Below are the code and all the weights of a small trained network. Each question names an input and a class and asks about switching units off, where a switched-off unit gives its printed mean instead of its output.

import numpy as np


def w(rows, s, z=0):
    codes = np.array(rows[::2]) - 128.0
    scale = np.full(codes.shape[1], s)
    scale[-1] = z or s
    return codes * scale


def f(y):
    return y / 2 * (1 + np.tanh(0.7978845608 * (y + 0.044715 * y**3)))


def log_softmax(a):
    a = a - a.max(-1, keepdims=True)
    return a - np.log(np.exp(a).sum(-1, keepdims=True))


def net(x, mask):
    res = np.array(x, float).reshape(1, 8) / 4 @ E
    y = f(res @ A[0][:, :-1].T + A[0][:, -1])
    res = res + np.where(mask, y, B[0][:, -1]) @ B[0][:, :-1]
    return log_softmax(res[-1] @ U[:, :-1].T + U[:, -1])


A, B = {}, {}
E = w([
[59,132,175,154,112,142,199],'x0',
[128,124,127,126,128,128,129],'x1',
[129,127,129,127,130,128,128],'x2',
[124,116,150,78,129,254,99],'x3',
[128,128,128,129,127,128,128],'x4',
[128,130,128,129,126,129,128],'x5',
[128,125,129,128,131,128,127],'x6',
[209,127,194,156,123,134,173],'x7',
],0.014)
A[0] = w([
[188,130,109,111,108,113,64,249],'n1',
[147,122,110,95,131,143,146,88],'n2',
[67,162,176,123,119,192,152,53],'n3',
[83,134,79,110,134,126,121,194],'n4',
[40,106,79,123,127,195,70,107],'n5',
[189,118,176,117,151,217,147,69],'n6',
[92,137,113,119,133,160,102,117],'n7',
[193,129,148,165,125,58,179,120],'n8',
[61,117,80,133,121,62,111,143],'n9',
[146,120,137,128,148,58,99,141],'n10',
[103,109,111,117,135,152,121,93],'n11',
[161,110,125,142,127,100,167,110],'n12',
[92,153,130,168,139,170,65,127],'n13',
[124,125,136,109,133,103,117,109],'n14',
[109,147,132,148,118,117,118,100],'n15',
[134,141,126,133,130,122,141,91],'n16',
[134,125,144,122,122,112,128,148],'n17',
[102,154,118,146,112,121,129,97],'n18',
[45,104,71,145,132,66,99,151],'n19',
[113,126,110,136,127,136,122,128],'n20',
[31,147,50,98,133,122,93,254],'n21',
[155,128,132,127,131,162,145,99],'n22',
[129,129,110,110,122,123,141,124],'n23',
[151,119,123,122,136,80,114,127],'n24',
[141,105,138,143,143,116,143,114],'n25',
[159,108,90,139,147,43,125,150],'n26',
[89,143,98,141,114,96,111,125],'n27',
[135,125,118,121,130,133,142,120],'n28',
[126,132,132,117,117,108,129,149],'n29',
[108,139,93,126,129,135,133,150],'n30',
[86,86,99,111,121,183,106,94],'n31',
[2,122,206,136,122,136,230,180],'n32',
[68,153,166,175,120,30,189,106],'n33',
[154,115,160,141,133,129,132,151],'n34',
[161,129,132,116,130,167,157,93],'n35',
[178,120,115,116,147,186,62,93],'n36',
[106,142,126,153,119,123,117,99],'n37',
[123,132,129,130,134,142,133,101],'n38',
],0.015,0.0083)
B[0] = w([
[189,170,116,144,134,154,42,209],'n1',
[116,112,122,106,125,131,124,131],'n2',
[127,117,218,214,141,159,106,175],'n3',
[94,125,142,130,128,90,102,186],'n4',
[208,130,176,97,127,69,152,204],'n5',
[73,122,101,129,128,226,108,191],'n6',
[158,125,153,105,132,110,137,158],'n7',
[212,130,157,120,134,79,160,205],'n8',
[66,133,84,155,133,174,111,209],'n9',
[132,113,155,189,128,132,139,179],'n10',
[135,127,151,107,107,116,136,143],'n11',
[162,134,145,116,133,119,147,157],'n12',
[149,128,158,97,134,120,121,157],'n13',
[115,145,137,140,137,125,137,131],'n14',
[117,117,117,123,136,118,135,133],'n15',
[131,120,130,124,128,119,135,126],'n16',
[137,137,123,136,141,135,139,137],'n17',
[115,102,117,127,141,104,135,139],'n18',
[63,115,78,164,122,178,103,220],'n19',
[119,124,138,121,142,115,126,136],'n20',
[59,139,154,133,137,38,74,247],'n21',
[118,126,123,123,114,157,131,143],'n22',
[124,128,128,134,123,121,123,130],'n23',
[127,112,157,171,125,132,138,161],'n24',
[140,140,137,129,121,131,146,138],'n25',
[134,106,188,223,115,143,140,209],'n26',
[89,131,104,141,124,150,123,170],'n27',
[127,124,129,130,113,129,124,127],'n28',
[131,143,117,143,136,124,136,139],'n29',
[108,135,141,129,126,109,121,149],'n30',
[165,129,165,99,122,99,149,171],'n31',
[74,101,127,123,120,115,254,249],'n32',
[142,162,42,24,122,112,107,228],'n33',
[155,120,122,132,115,157,144,153],'n34',
[117,120,118,124,118,164,130,148],'n35',
[110,135,77,34,128,115,123,180],'n36',
[110,118,123,129,118,114,138,133],'n37',
[118,122,140,119,119,135,128,127],'n38',
],0.048,0.02)
U = w([
[80,177,129,210,158,106,49,168],'0',
[156,196,147,36,154,54,59,142],'1',
[237,186,156,164,144,124,129,254],'2',
[142,187,58,75,130,221,87,168],'3',
[11,145,54,98,134,74,176,31],'4',
[84,103,237,116,135,53,202,33],'5',
[172,152,95,59,121,78,255,104],'6',
[59,102,148,145,115,210,213,112],'7',
],0.005,0.0019)

Each question gives the input, the list of numbers given to net, and the class t.
The units are the neurons (one row each of A and B). Each row of codes is followed by its name. A weight is (code - 128) times the scale printed after its matrix; where a second scale follows, it is the last column's (A, B and U).
mask holds one flag per neuron, in row order. A switched-off neuron (its flag False) gives its mean, the last column of its row in B, instead of its output. The means were averaged over made-up inputs and are rounded, as every weight is.
A unit's drop is (log p(t) with every unit on - log p(t) with that unit switched off) / (log p(t) with every unit on - log p(t) with every unit switched off).
The circuit of an input: a set's keep is (log p(t) with only the set's units on - log p(t) with every unit switched off) / (log p(t) with every unit on - log p(t) with every unit switched off). Starting from the 12 units with the biggest drops (on a tie, the unit counted first), units are removed one at a time, each time the one whose removal leaves the highest keep (on an exact tie, the one counted first), for as long as the keep stays at least 0.8.
circuit, biggest first: the units of the circuit, biggest drop first
most important unit: the unit with the biggest drop
k most important neurons: the k neurons with the biggest drops, biggest first
drop when u is switched off: that unit's drop, to one decimal
input [-5,-8,-6,7,0,0,-6,2], class 3: most important unit	n6
input [0,-1,6,2,4,-7,-3,1], class 3: circuit, biggest first	[n32, n21]
input [3,5,-3,-1,-5,-8,7,1], class 6: circuit, biggest first	[n21, n19]
input [-7,8,7,0,3,3,-2,4], class 2: 3 most important neurons	[n33, n19, n9]
input [-5,-1,-5,8,8,-5,8,0], class 1: 2 most important neurons	[n5, n19]
input [5,-6,-5,7,-4,-7,3,0], class 5: 3 most important neurons	[n5, n19, n9]
input [-1,-2,4,0,-3,-2,7,5], class 2: 3 most important neurons	[n33, n32, n19]
input [1,4,-5,3,3,6,-4,0], class 5: 4 most important neurons	[n33, n19, n1, n9]
input [2,5,-5,4,6,8,-3,0], class 5: 3 most important neurons	[n19, n9, n33]
input [1,0,-3,5,3,6,2,-8], class 5: 2 most important neurons	[n33, n1]
input [-1,-3,4,0,-8,-6,6,5], class 2: 2 most important neurons	[n33, n32]
input [5,0,-7,3,-7,0,-2,0], class 5: 2 most important neurons	[n19, n9]
input [1,-7,7,6,-7,-2,-4,-5], class 5: 2 most important neurons	[n33, n1]
input [1,6,-4,6,-3,-6,6,2], class 7: circuit, biggest first	[n6]
input [0,4,4,-7,-2,3,7,-5], class 0: 2 most important neurons	[n32, n26]
input [0,5,1,4,-8,8,5,-7], class 1: 2 most important neurons	[n32, n26]
input [-4,7,1,0,-2,0,-5,-6], class 0: 2 most important neurons	[n33, n19]
input [3,7,-5,1,5,8,-5,3], class 7: 2 most important neurons	[n21, n5]
input [6,2,5,1,-5,-4,1,-3], class 5: drop when n3 is switched off	0.4
input [0,5,-8,4,0,-8,3,7], class 3: drop when n32 is switched off	0.5
input [-6,3,5,-8,-5,-1,5,0], class 0: drop when n5 is switched off	0.4
input [-3,-7,-1,7,4,5,-7,1], class 3: most important unit	n6
input [0,0,6,5,1,-3,0,8], class 3: drop when n32 is switched off	0.5
